Below is a small trained network, with its code and all its weights. Each question gives an input and a target symbol and asks what happens when units are switched off, that is, made to give their printed mean instead of their output.

import numpy as np


def w(rows, s, z=0):
    codes = np.array(rows[::2]) - 128.0
    scale = np.full(codes.shape[1], s)
    scale[-1] = z or s
    return codes * scale


def f(y):
    return y / 2 * (1 + np.tanh(0.7978845608 * (y + 0.044715 * y**3)))


def softmax(a):
    e = np.exp(a - a.max(-1, keepdims=True))
    return e / e.sum(-1, keepdims=True)


def log_softmax(a):
    a = a - a.max(-1, keepdims=True)
    return a - np.log(np.exp(a).sum(-1, keepdims=True))


def net(x, mask):
    ids = ['ΞΠΣεζημτφω'.index(c) for c in x.split()]
    T = len(ids)
    res = E[ids] + P[:T]
    u = 0
    for l in range(2):
        r = res
        for j in range(2):
            rows = slice(4 * j, 4 * j + 4)
            q, k, v = (r @ M[l][rows].T for M in (Q, K, V))
            z = softmax(np.where(np.tri(T) > 0, q @ k.T / 4**0.5, -1e9)) @ v
            o = O[l][rows]
            res = res + np.where(mask[u + j], z, o[:, -1]) @ o[:, :-1]
        u += 2
        y = f(res @ A[l][:, :-1].T + A[l][:, -1])
        res = res + np.where(mask[u : u + 4], y, B[l][:, -1]) @ B[l][:, :-1]
        u += 4
    return log_softmax(res[-1] @ U[:, :-1].T + U[:, -1])


Q, K, V, O, A, B = {}, {}, {}, {}, {}, {}
E = w([
[53,181,180,186,172,169,126],'Ξ',
[156,177,218,215,61,81,105],'Π',
[104,140,89,2,29,186,135],'Σ',
[57,232,183,187,121,112,144],'ε',
[166,132,103,189,159,118,57],'ζ',
[112,212,102,176,164,165,71],'η',
[123,86,66,151,121,27,143],'μ',
[114,218,78,159,107,32,124],'τ',
[57,110,97,226,35,117,206],'φ',
[84,120,46,142,177,143,134],'ω',
],0.0079)
P = w([
[128,111,165,101,123,119,72],'0',
[160,239,119,113,122,130,215],'1',
[134,219,106,146,98,127,176],'2',
[114,208,93,162,79,123,151],'3',
[93,192,90,171,69,128,131],'4',
[72,178,72,177,71,116,107],'5',
[40,163,53,173,65,104,95],'6',
[20,151,61,174,67,94,69],'7',
[2,137,59,171,69,98,48],'8',
],0.0053)
Q[0] = w([
[210,174,152,41,176,136,162],'L0H0',
[100,97,84,196,170,30,71],'L0H0',
[70,170,134,114,36,192,128],'L0H0',
[84,137,125,172,32,118,104],'L0H0',
[243,32,219,102,244,131,212],'L0H1',
[31,254,35,168,3,141,32],'L0H1',
[18,204,63,152,47,126,27],'L0H1',
[57,219,26,162,18,101,63],'L0H1',
],0.0069)
K[0] = w([
[93,106,116,221,169,98,101],'L0H0',
[162,131,214,75,148,159,97],'L0H0',
[106,88,35,107,84,120,115],'L0H0',
[98,74,59,56,60,160,124],'L0H0',
[162,162,238,175,149,101,133],'L0H1',
[89,85,1,80,111,140,149],'L0H1',
[100,79,25,72,85,146,126],'L0H1',
[75,95,32,91,102,171,145],'L0H1',
],0.0076)
V[0] = w([
[184,24,108,65,77,190,136],'L0H0',
[216,129,48,168,161,103,65],'L0H0',
[130,61,117,10,87,248,108],'L0H0',
[121,74,204,70,65,152,192],'L0H0',
[156,138,191,24,67,219,110],'L0H1',
[13,150,59,149,184,170,177],'L0H1',
[91,253,164,33,51,148,183],'L0H1',
[211,112,36,53,62,114,143],'L0H1',
],0.0061)
O[0] = w([
[49,10,73,179,177,145,145,3],'L0H0',
[99,175,100,95,238,61,112,128],'L0H0',
[73,7,51,189,152,217,66,41],'L0H0',
[101,19,148,190,75,150,153,46],'L0H0',
[17,94,129,89,97,140,14,98],'L0H1',
[246,209,61,140,47,253,187,221],'L0H1',
[116,133,183,69,33,142,49,227],'L0H1',
[56,137,122,10,141,117,130,136],'L0H1',
],0.0064,0.0039)
A[0] = w([
[246,191,81,114,101,126,165,152],'L0N0',
[67,60,36,193,132,48,165,254],'L0N1',
[106,129,70,82,210,46,62,185],'L0N2',
[22,114,177,173,147,254,31,231],'L0N3',
],0.0058,0.004)
B[0] = w([
[105,176,164,162,84,158,187,255],'L0N0',
[21,126,131,59,51,74,141,129],'L0N1',
[36,205,133,83,183,130,104,138],'L0N2',
[254,93,92,121,84,151,71,175],'L0N3',
],0.0066,0.008)
Q[1] = w([
[93,44,174,84,169,98,83],'L1H0',
[167,225,80,121,39,169,103],'L1H0',
[122,103,147,51,91,144,36],'L1H0',
[136,194,76,168,81,142,190],'L1H0',
[187,254,159,77,58,158,156],'L1H1',
[160,249,127,69,65,154,172],'L1H1',
[139,190,198,149,167,103,209],'L1H1',
[77,18,94,141,146,131,62],'L1H1',
],0.0078)
K[1] = w([
[209,189,117,231,212,94,246],'L1H0',
[32,147,40,104,51,133,61],'L1H0',
[105,207,32,228,115,82,203],'L1H0',
[46,44,163,13,53,177,53],'L1H0',
[85,84,116,35,87,110,2],'L1H1',
[46,63,136,33,82,123,5],'L1H1',
[136,71,70,43,43,192,164],'L1H1',
[182,204,186,243,235,60,215],'L1H1',
],0.007)
V[1] = w([
[89,110,33,96,62,221,226],'L1H0',
[17,82,73,50,69,77,199],'L1H0',
[216,190,96,27,185,221,92],'L1H0',
[103,162,44,28,181,225,141],'L1H0',
[184,83,205,212,27,192,200],'L1H1',
[194,48,133,254,165,121,55],'L1H1',
[194,77,32,230,230,204,117],'L1H1',
[234,182,98,227,106,251,147],'L1H1',
],0.0071)
O[1] = w([
[94,86,13,232,135,118,208,78],'L1H0',
[177,123,111,233,163,23,183,44],'L1H0',
[166,220,54,44,127,225,190,194],'L1H0',
[190,217,1,100,163,137,213,103],'L1H0',
[22,35,169,216,146,211,117,139],'L1H1',
[70,15,106,25,96,148,67,69],'L1H1',
[69,80,19,18,123,150,136,2],'L1H1',
[13,156,52,121,64,236,111,206],'L1H1',
],0.0074,0.0077)
A[1] = w([
[186,136,126,43,143,65,199,1],'L1N0',
[163,131,46,135,136,64,222,139],'L1N1',
[255,187,166,181,131,67,173,171],'L1N2',
[151,78,198,226,213,51,62,126],'L1N3',
],0.0067,0.0061)
B[1] = w([
[179,60,177,177,162,249,45,150],'L1N0',
[156,75,156,154,211,222,180,173],'L1N1',
[46,79,89,81,197,83,113,252],'L1N2',
[132,101,98,61,2,138,212,179],'L1N3',
],0.0072,0.019)
U = w([
[3,96,128,76,152,180,108,3],'Ξ',
[155,106,202,70,91,123,140,50],'Π',
[193,50,77,96,75,149,96,186],'Σ',
[190,144,212,216,130,183,96,104],'ε',
[202,96,160,106,168,156,48,179],'ζ',
[216,204,83,87,56,128,102,176],'η',
[92,88,119,85,148,92,158,181],'μ',
[27,195,119,123,162,19,85,138],'τ',
[105,122,110,185,73,96,171,175],'φ',
[143,138,84,187,181,200,199,27],'ω',
],0.0054,0.005)

Each question gives the input, a string of symbols that net reads in full, and the target symbol t.
The units are the heads (4 rows each of Q, K, V and O) and the neurons (one row each of A and B). Each row of codes is followed by its name. A weight is (code - 128) times the scale printed after its matrix; where a second scale follows, it is the last column's (O, A, B and U).
mask holds one flag per unit, layer by layer, with each layer's heads first. A switched-off unit (its flag False) gives its mean, the last column of its rows in O or B, instead of its output. The means were averaged over made-up inputs and are rounded, as every weight is.
A unit's drop is (log p(t) with every unit on - log p(t) with that unit switched off) / (log p(t) with every unit on - log p(t) with every unit switched off).
The circuit of an input: a set's keep is (log p(t) with only the set's units on - log p(t) with every unit switched off) / (log p(t) with every unit on - log p(t) with every unit switched off). Starting from all 12 units, units are removed one at a time, each time the one whose removal leaves the highest keep (on an exact tie, the one counted first), for as long as the keep stays at least 0.8.
circuit, biggest first: the units of the circuit, biggest drop first
top k neurons: the k neurons with the biggest drops, biggest first
k most important neurons of layer l: the k neurons of layer l with the biggest drops, biggest first
which heads matter: for each layer, one digit per head in row order, 1 if its drop is at least 0.15 and else 0, layers parted by /
input μ Ξ ζ Ξ η η Ξ Ξ Ξ, target μ: which heads matter : 11 / 11
input Σ Σ ε Ξ ζ ω Ξ, target Σ: most important neuron of layer 1 : [L1N2]
input ε ζ ζ ζ η ζ Ξ Π Ξ, target ε: circuit, biggest first : [L0H1 L1N2 L0H0 L1H1]
input Ξ η Ξ, target Ξ: circuit, biggest first : [L1H1 L0H1 L1H0]
input ζ ε ζ, target ζ: top 2 neurons : [L1N0 L0N2]
input τ μ Π, target τ: circuit, biggest first : [L1N2 L1H1 L0H0]
input ζ Π η μ, target ζ: which heads matter : 11 / 01
input η ω τ Σ ε Ξ ζ τ, target τ: circuit, biggest first : [L1N2 L0H1 L1H1]
input τ η Ξ ε Ξ Π Ξ Ξ η, target τ: top 2 neurons : [L1N2 L0N2]
input φ η Ξ Ξ, target φ: which heads matter : 10 / 10
input ζ Ξ η η Σ Ξ, target η: which heads matter : 11 / 10
input Σ Π Σ η η η η, target Σ: circuit, biggest first : [L0H0 L0N3 L0H1]
input Ξ μ τ Ξ η η μ, target Ξ: top 2 neurons : [L0N0 L0N3]
input Σ Π Π, target Σ: which heads matter : 11 / 11
input Ξ ω Ξ ζ ζ, target Ξ: top neuron : [L0N3]
input τ Σ ε η φ η η φ τ, target φ: circuit, biggest first : [L0H0 L1H0]
input Ξ Ξ η ω τ φ φ ω, target Ξ: circuit, biggest first : [L0H1 L1H1 L0H0 L1H0]
input Σ Ξ φ Ξ, target φ: circuit, biggest first : [L0H0 L1H0 L0H1]
input η τ Σ, target τ: which heads matter : 01 / 01
input η ζ η Π ε, target η: circuit, biggest first : [L1H0 L0H0 L1H1]
input Ξ η Σ τ τ η Π, target τ: which heads matter : 01 / 11
input Ξ μ Π, target Ξ: circuit, biggest first : [L1H1 L0H1 L1H0]
input φ η ω Π Σ, target ω: circuit, biggest first : [L1H0]
input φ Ξ η, target φ: which heads matter : 10 / 10
input ζ η η, target ζ: top 2 neurons : [L1N0 L0N2]
input μ η ζ, target μ: top 3 neurons : [L1N2 L1N3 L0N1]
input Σ ζ η ε ω, target ω: top 3 neurons : [L1N1 L0N3 L0N1]
input Π η η Π ω, target Π: which heads matter : 01 / 11
input μ ω Π η η φ, target μ: top 3 neurons : [L1N2 L0N1 L1N3]
